The rows lie along a hidden order. The number after each row says roughly how far along it the row is, from 0 to 20. A new part has a new order.
In the rows, 100 means zero.
[ 93  97  97 112  94  96  84  98 126  92 104  99 104 119 102  70 110  97
 103  89  98  86  96  98 106 101 104  95  92  95  97 107  99 142  95  93
  97  96  99  95  98  97  91 106 108 136  87  89  76 105  97  86  86  88
 103  99 143  89  83 102  57 103  84  94 105  83  97 103  94  91 101  99
 122  96 108 105 102 111 103  97  97 126  97 100  91  89] : 6
[ 95  98 107 114  96  89  86  99 124  90 102  98 102 116  98  73 106  97
 104  89 100  91  96 101 103 101 101  96  95  95  96 107 100 140  99  94
  96  83  98  91  98  95  92 105 107 139  91  92  82 104  99  84  91  86
 103 101 137  91  81 103  65 108  86  98 101  79  95 103  93  96  99 103
 101  95 109 108 103 116 103  98  97 126  98 100  96  90] : 7
[110 104  81  85  98 100 104 121  87 112 101 116 103  86  83  80 101 100
  92  91  95 107 103 100  96 108  88  95 101 116  99  98  99  65 129  99
 100  91  98  86 106  99 109  91  89  97 108 105  91  90  98 104 105  99
  96 105  49 100 142  88 157 129 104 113  87  73 101 106 106 109  93 105
  62 106  78 120  92  79  96 102 104  53 100 107  77 108] : 20
[ 97  97 109 113  98 105  83  85 134  89 101  95 100 115 102  84 108  99
 105  90 100  87  93 102 102  97 105  94  90  78  92 102 101 137  96  97
  97  79 101  97  99  93  89 109 110 137  87  85  67 101  98  96  86  83
 103  97 142  87  50 101  34  93  93  93 108  85  99 104  91  86 101  90
 125  94 114  94 100 120 105  95  95 129  97 100 106  86] : 3
[ 91 100 110 112  93  82  87 107 114  91 101 102 101 115 100  67 106  95
 102  87  99  99  98 103 100 102  97  99  97 107  99 108  99 131 106  94
  97  83  96  87 100  95  93 100 104 132  95  99  82 103 100  85  92  86
 101 105 124  96 101 104  91 120  84 102  97  72  94 104  95 106  97 110
  82  98  99 122 103 102 101 100 100 114  99 101  88  95] : 11
[ 97  97 108 112  97  95  83  94 129  91 101  99 101 117 100  75 107  98
 105  86 100  87  94 102 104  99 103  95  91  84  96 105 101 130 100  96
  96  83 100  92  99  94  90 106 108 141  89  84  73 102  99  95  85  84
 102 100 139  91  68 102  56 102  91  95 105  84  98 105  94  89 101  98
 122  95 109 102 101 114 104  97  96 135  98 100 100  89] : 5
[100  98 112 110  98 102  81  81 130  91  99  98 100 113  99  84 109  99
 105  89 101  85  93 104 103  97 103  95  92  85  92 101 102 128 101  99
  96  71 101  96  99  94  90 109 111 138  87  83  67 100  98 101  86  85
 101  99 132  87  52 101  39  94  92  94 106  89  99 105  91  82  99  94
 121  95 113  98 100 118 104  96  96 128  98 100 106  86] : 4
[ 96  97  93 129  95  88  84 101 116  94 103 101 104 114 100  70 107  97
 103  86  96  89  95  99 108 101 103  94  94  96  98 107  98 134  97  94
  98  98  98  92  98  96  90 102 104 138  92  88  78 103  94  85  88  86
 100 100 126  87  96 101  71 111  85  99 100  78  98 104  99  96 100 103
 117  97 107 110 101 109 102  98  98 123  96 101  94  91] : 9
[100 102  87  96  94 100  96 118  92 102 103 110 105  96  91  88 103  98
  95  91  95 103 101  99  96 107  91  95 100 115 100 103  99  72 119  96
 100 102  98  89 102  98 104  97  94 102 103 105  87  96  98  91 103  95
  99 104  56  98 127  90 138 125  92 111  92  66  99 105 102 107  94 102
  73 104  87 119  94  86  98 101 103  78  98 104  80 108] : 17
[ 98 100 104 108  96  86  91 105 119  98 101 105 101 114  98  74 106  97
 101  89  98  96  97 103 103 103  98  94  96 100  98 105  99 105 104  98
  98  82  98  88 101  96  92 100 102 131  96  92  83  99  98  94  92  88
  98 103 114  95  99 101  92 120  89 103  99  75  98 105  99 100  97 104
  95  99 101 118 101 105 100  99 100 108  98 101  91  94] : 11
[ 98 102  97 103  94  92  93 112 105  98 101 106 102  98  95  80 104  97
  98  91  96 101  99 102  98 104  94  94  98 109  99 104  99  93 114  96
  99  86  98  88 102  96  96  99  98 115 100 101  86  98  99  93  97  93
 100 104  93  97 113  96 121 123  91 106  95  70  98 105 100 105  95 104
  76 102  91 123  98  95 100 101 101  84  99 102  82  97] : 15
[ 97  98 110 112  96  90  85  97 124  92 100 100 101 115  99  72 106  97
 103  87 100  91  93 102 104 100 102  95  94  89  94 105 100 132 101  95
  96  76  99  91  99  94  90 104 107 137  91  91  73 101  98  97  87  83
 100 101 135  89  71 103  69 104  88  99 103  80  97 104  93  92 100 103
 103  97 109 109 102 109 102  98  97 124  98 101 100  91] : 7
[ 90  96 116 118  96 113  79  84 130  84 102  89 100 120 108  89 107  98
 108  92 101  81  91 101  96  95 105  98  90  86  92 102 101 131  95  97
  96  80 102 105  96  93  90 116 113 130  90  88  72 105 100  90  83  85
 107  97 149  91  39  99  36  85  88  87 108  85  97 104  87  87 101  86
 118  93 116  94 102 129 106  95  95 148  97  97 106  84] : 0
[101 102 103 104  97  88  92 103 115  99  99 108 101 102  94  84 105  98
 100  88  98  95  98 105 103 103  97  93  98  96  98 102 100 103 110  98
  97  76  99  89 102  95  96 102 102 129  98  92  78  95  97 102  95  91
  96 102  98  92 103  99  94 120  92 104  98  74 100 106  99  96  97 105
  88  99  98 113  98  98 100  98 100  96  99 103  91  93] : 13

[100 110 102 102 105 105 110 107 102 101  81 113  99  97 101  94  99 105
  95 104 103 105 101 103 105 102 103 108 109  75  80 105  94 114 107 143
 126  93 106 105  99  99  95 109 127 106  96  75  81  97 100  97 102 100
 104  71 100 100 101  98 111 102 119 115 101  96 107  99  84 101 107 105
  99  94  98 104 106 102  94 100  68  42 100 106 103  99 125  75 129 106
  92  96  93 144 113  81  96  67  98  65 119  84 102 102 100  93  83 115
  99 103 108  99 112 102  91  93 117 113  89  96 109  95  94  84 101 106
  92  99 115 118 101  72  96 100  96  94 101 126 108  99  67 100 100] : 2
[144 121  99  95 106 101 100 125 100 103  71 103  77  99 101  94  95 102
  86 115 107  81 100 103 100 113 101  96 112  39  73  96  98 131 116 106
  57 106  57  76 102 113  91  96 116 108  95  90  80  99 106  89  99 100
 110  47 101 100 102 151 100 110  98 148  98 102  95  97  94  93 100  97
  71  88  97  96 106 102  89 100  83  72  99  79 109 103 121  97 140  95
 120 100  83 102 113  72 135  70  87  47  97  66 100 111 101  86  69 117
 100 105 106 101 128 100  98  67 112 109  98 102 103 103  85 101  88 101
   0  89 112 111  88  82  95  74  70  71  77 125 119  93  94  95 123] : 8
[ 70 106  98 102 105 100 110 113 102  95  90 122  96 100 102  93  98 107
  89 114 101  82 100 100  99 107 102 104 103 101 102  95 102 110 118  86
  87  99  73  84 110 105  95 114 113 105 101  71  70  98 100  96  92 104
  98  59  93 100  93 102 113 101  99 114  99  95 107  93  89 100 134  95
  92  75 100  99 114 106  93  99  70  67 100 113  86 101 121 114 127  88
 105  99  96 100 121  67 101 102  91  87 123  85  97 102  96  88  81 122
 100 100 100  93 114  91 106  79 106 105 101 100 100  97  97  92  93 102
  44  97 102 110 101  96  94  85  72  94  81 110 112 103  83 100 113] : 10
[ 85 108 110 101 102 107 110 111 101  94 100 121 112  77 100 102 103 113
  90 113 100 101 100  96  99 112 106 114  99  50 101 131 104 111 103  87
  92  92  64  73 110 131  96 115 114 102  94  78  82 100 101  92  92  92
 103  65  96  97 104 167 100 100 103 104 100  86  94  89  91 107  99 101
 100 104  98 106 107 107  97 100  63  17 100 125  97 108 112 103 101 101
 106 103 106  95 112  77  88  82  99  84 142  95  67  92 101  90 103 101
 102  99 102  99 112  82  80  90 108 107  98 104 114  93  98  86  90 101
  97 117 116 110  96  90  91  75  88 101  99 113 102  99  51  99  95] : 18
[ 75 109 108 101 103 105 113 100 104 101  98 106  98  92 102  93  97 103
  95 112 100 101  99 104 104 104 101 101 105  98  92 122 101 107  99 140
 119  94 101  99 111 111  95 113 126 107 100  69  86  94  99  96 100  99
 101  65  97  99 103 147  98 106 122 101 101  83  99 101 102  96 109 104
 102  93  97  91 109 100  94 100  65  61 100 106  87  99  99 101 136 109
  94 100  99 135 114  83 105  69  94  64 110  86  90  97  99  99  82 128
 103 100 107  90 113 106  92  85 119 112  91  96 112  95  90 100 100 102
  98 100 118 120  99  74  94  91 102  96  91 124 104 103  66  96  99] : 0
[ 17 100  89 105 106 104 100 102 101  87  96 140 112 100 100  91 104 102
  92 113 100  74  98 100 103 102 117 105 105  71  98 117 104 117 123  68
 122  97  74  68 113  98 102 115 104  99 100  67  50  93 103 105  84 115
  92  95  87 101  99 185 123  93 112 106 100 109 117  83  88 107 126  84
 106  57  99 117 122 106  99  99  78  60 103 138  73 100 116 130 105 100
  94  93 107  72 118  60  73  59  93 139 111  95  96 106 101  81  86 116
 100  98 108  99 115  87 127  91  98 103  99 104 100  91 110  95  96 103
  81  98 114 105 112 118  95  97  99 109 100 113 114 108  74 107 108] : 15
[111 101 102 101  99 105 107 111 102 100  92 112 100  94 102 100 101 105
  95 111 104 102 102 101 102 105 105 107 108  93  80 128  94 111 111 130
 108  95 104 102 111 105  96 105 125 105  95  75  86 100 101  98  98 100
 104  68 103 100  99 178 102 100 113 119 100  95 101  97  83  93 109 108
  99  92  98 101 107 102  91  99  73  67  99 105 103  99 128  92 130 102
 101  97  94 122 109  85  99  71  98  60 123  81  89 100 100 100 107 114
  96 103 101  89 112  99  91  88 115 112  99  99 105  98  99  84  91 106
  78  96 121 120 101  76  97  83  91  71 102 123 108  98  65 101 105] : 0
[ 99 111 104 100 100 107 110 110 104 100  92 111  99  90 105  98 102 106
 101 111 104 103 104 101 103 106 101 107 110  57  77 129  95 118 107 135
 111 101 110 103 107 108 100 109 128  99  96  80  80  99 101  95 102  99
 106  61  99  99  98 121 110 101 115 115 100  91  99  99  86 100 106 100
  98 100  97  89 107 103  92 100  71  29 100 105 103 100 123  73 121 110
  98  99  88 122 112  84 108  76  96  59 120 100 100 104 102  99  84 111
  97 103 105  89 116  99  87  90 117 114  88  99 114  97  94  85  93 105
  99 100 114  92 103  68  95  85  98  70  93 116 103  99  93  96 102] : 7
[ 36 118 110 102 105  98 113 101  99  93  92 116 115 101 107 102 102 111
  99 106 103 112 102  99 106  94  80  97 107  85  96 199  99 134  94 107
 164 102 108 104 110 118  96 138  93 102  89  98  64  90  99  95 100 133
  99 112  81  96 123 114 106  92 117  96 100  92 106  90  93 108  75  62
 100  97  97  84 107  98 101  94  45  33 100 127  89 105 104 100  97  99
  77  94 125 132 107  61  47  80  98 128 121 103  72 103 104  91  94 116
  99 101 102  87 116 106 114 107 117 109  86 103 118  90 104  94 101 106
 182 109  99 122 114  66  94 114 110  96 105 129 101 107 100 110  99] : 20
[123 105  90 103 106  96 101 115  93 100 104 142 107  91 103  94 115 120
  99 104 108 101 117  94 107 106 113 101 119  22  58 152  85 116 109 107
 152  91 141 125 105  63  99  81 127  97  90  81  84 100 101 106  98 102
 112  72 108 100  95 200 122  82 121 114  99 119  98  95  91 104  68 121
 100 113 101 104  98 104  81  98  71   0  99 109 137  92 123  69 116  89
  99  88  86 134 104 101  69  76 109  83 135  82  81  99 104 102 112  59
 100 109 109  78  83  80 105 108 102 114  88  94 116  84 134  75  79 114
 153  74 110 113 105  76 105  68  79  36  95 110 108  92  91 103  95] : 9
